Here is a tiny trained network, its code and every weight. The questions are about switching its units off for an input and a class, where a switched-off unit gives its printed mean instead of its output.

import numpy as np


def w(rows, s, z=0):
    codes = np.array(rows[::2]) - 128.0
    scale = np.full(codes.shape[1], s)
    scale[-1] = z or s
    return codes * scale


def f(y):
    return y / 2 * (1 + np.tanh(0.7978845608 * (y + 0.044715 * y**3)))


def log_softmax(a):
    a = a - a.max(-1, keepdims=True)
    return a - np.log(np.exp(a).sum(-1, keepdims=True))


def net(x, mask):
    res = np.array(x, float).reshape(1, 7) / 4 @ E
    y = f(res @ A[0][:, :-1].T + A[0][:, -1])
    res = res + np.where(mask, y, B[0][:, -1]) @ B[0][:, :-1]
    return log_softmax(res[-1] @ U[:, :-1].T + U[:, -1])


A, B = {}, {}
E = w([
[176,71,7,82,167,146],'x0',
[197,146,161,44,122,43],'x1',
[133,132,126,129,125,129],'x2',
[165,182,161,131,239,140],'x3',
[145,157,121,127,109,149],'x4',
[136,104,135,140,139,101],'x5',
[117,116,132,131,135,119],'x6',
],0.014)
A[0] = w([
[92,141,131,229,166,182,38],'n0',
[129,131,53,65,174,115,107],'n1',
[88,100,105,133,159,116,138],'n2',
[105,187,186,74,175,97,98],'n3',
[122,157,169,133,169,116,96],'n4',
[110,126,139,186,153,181,176],'n5',
[167,110,63,87,172,135,30],'n6',
[145,151,69,109,173,92,9],'n7',
[126,76,71,139,102,158,126],'n8',
[101,96,130,90,7,92,117],'n9',
[162,107,72,71,181,133,179],'n10',
[77,118,71,116,129,111,163],'n11',
[115,86,76,122,122,160,137],'n12',
],0.014,0.012)
B[0] = w([
[97,186,164,107,199,72,187],'n0',
[26,155,149,163,137,89,215],'n1',
[148,84,122,93,104,107,152],'n2',
[179,107,155,68,102,186,197],'n3',
[191,79,109,120,124,155,163],'n4',
[21,130,127,209,108,74,201],'n5',
[82,242,146,120,176,33,195],'n6',
[166,164,141,91,196,113,157],'n7',
[187,2,181,40,39,163,191],'n8',
[40,209,144,220,217,55,232],'n9',
[72,87,95,196,79,97,253],'n10',
[181,113,125,94,123,122,175],'n11',
[173,122,143,66,45,165,187],'n12',
],0.0094,0.016)
U = w([
[59,131,76,206,127,113,79],'0',
[118,197,164,110,254,93,252],'1',
[227,75,117,44,89,203,78],'2',
],0.0095,0.004)

Each question gives the input, the list of numbers given to net, and the class t.
The units are the neurons (one row each of A and B). Each row of codes is followed by its name. A weight is (code - 128) times the scale printed after its matrix; where a second scale follows, it is the last column's (A, B and U).
mask holds one flag per neuron, in row order. A switched-off neuron (its flag False) gives its mean, the last column of its row in B, instead of its output. The means were averaged over made-up inputs and are rounded, as every weight is.
A unit's drop is (log p(t) with every unit on - log p(t) with that unit switched off) / (log p(t) with every unit on - log p(t) with every unit switched off).
The circuit of an input: a set's keep is (log p(t) with only the set's units on - log p(t) with every unit switched off) / (log p(t) with every unit on - log p(t) with every unit switched off). Starting from the 12 units with the biggest drops (on a tie, the unit counted first), units are removed one at a time, each time the one whose removal leaves the highest keep (on an exact tie, the one counted first), for as long as the keep stays at least 0.8.
units of the circuit, in order: the units of the circuit, biggest drop first
k most important neurons: the k neurons with the biggest drops, biggest first
drop of u: that unit's drop, to one decimal
input [7,-2,2,-3,1,8,3], class 2: units of the circuit, in order : (n8)
input [-1,4,-4,8,2,-4,6], class 2: 2 most important neurons : (n3, n9)
input [7,4,-5,0,6,5,4], class 0: 2 most important neurons : (n10, n0)
input [5,-1,7,5,-5,-1,4], class 0: 2 most important neurons : (n10, n0)
input [4,-5,-4,0,7,-6,-1], class 2: 3 most important neurons : (n8, n9, n12)
input [-8,8,3,-8,6,-1,-3], class 1: 2 most important neurons : (n9, n10)
input [-5,1,8,-7,-6,-4,8], class 1: 3 most important neurons : (n10, n9, n5)
input [-2,-6,-7,2,1,-8,-8], class 1: 2 most important neurons : (n0, n10)
input [5,-2,2,8,7,2,-1], class 0: 2 most important neurons : (n10, n5)
input [-3,1,-7,-3,1,-6,-7], class 1: 3 most important neurons : (n10, n5, n9)
input [6,8,7,-1,-2,1,-2], class 0: 3 most important neurons : (n10, n0, n1)
input [3,0,8,-8,0,-6,1], class 2: drop of n5 : 0.3
input [4,6,-8,0,7,5,3], class 0: drop of n9 : 0.2
input [-1,5,-5,6,0,1,-3], class 2: drop of n7 : 0.0
input [-3,1,2,-6,-4,7,3], class 1: units of the circuit, in order : (n10)
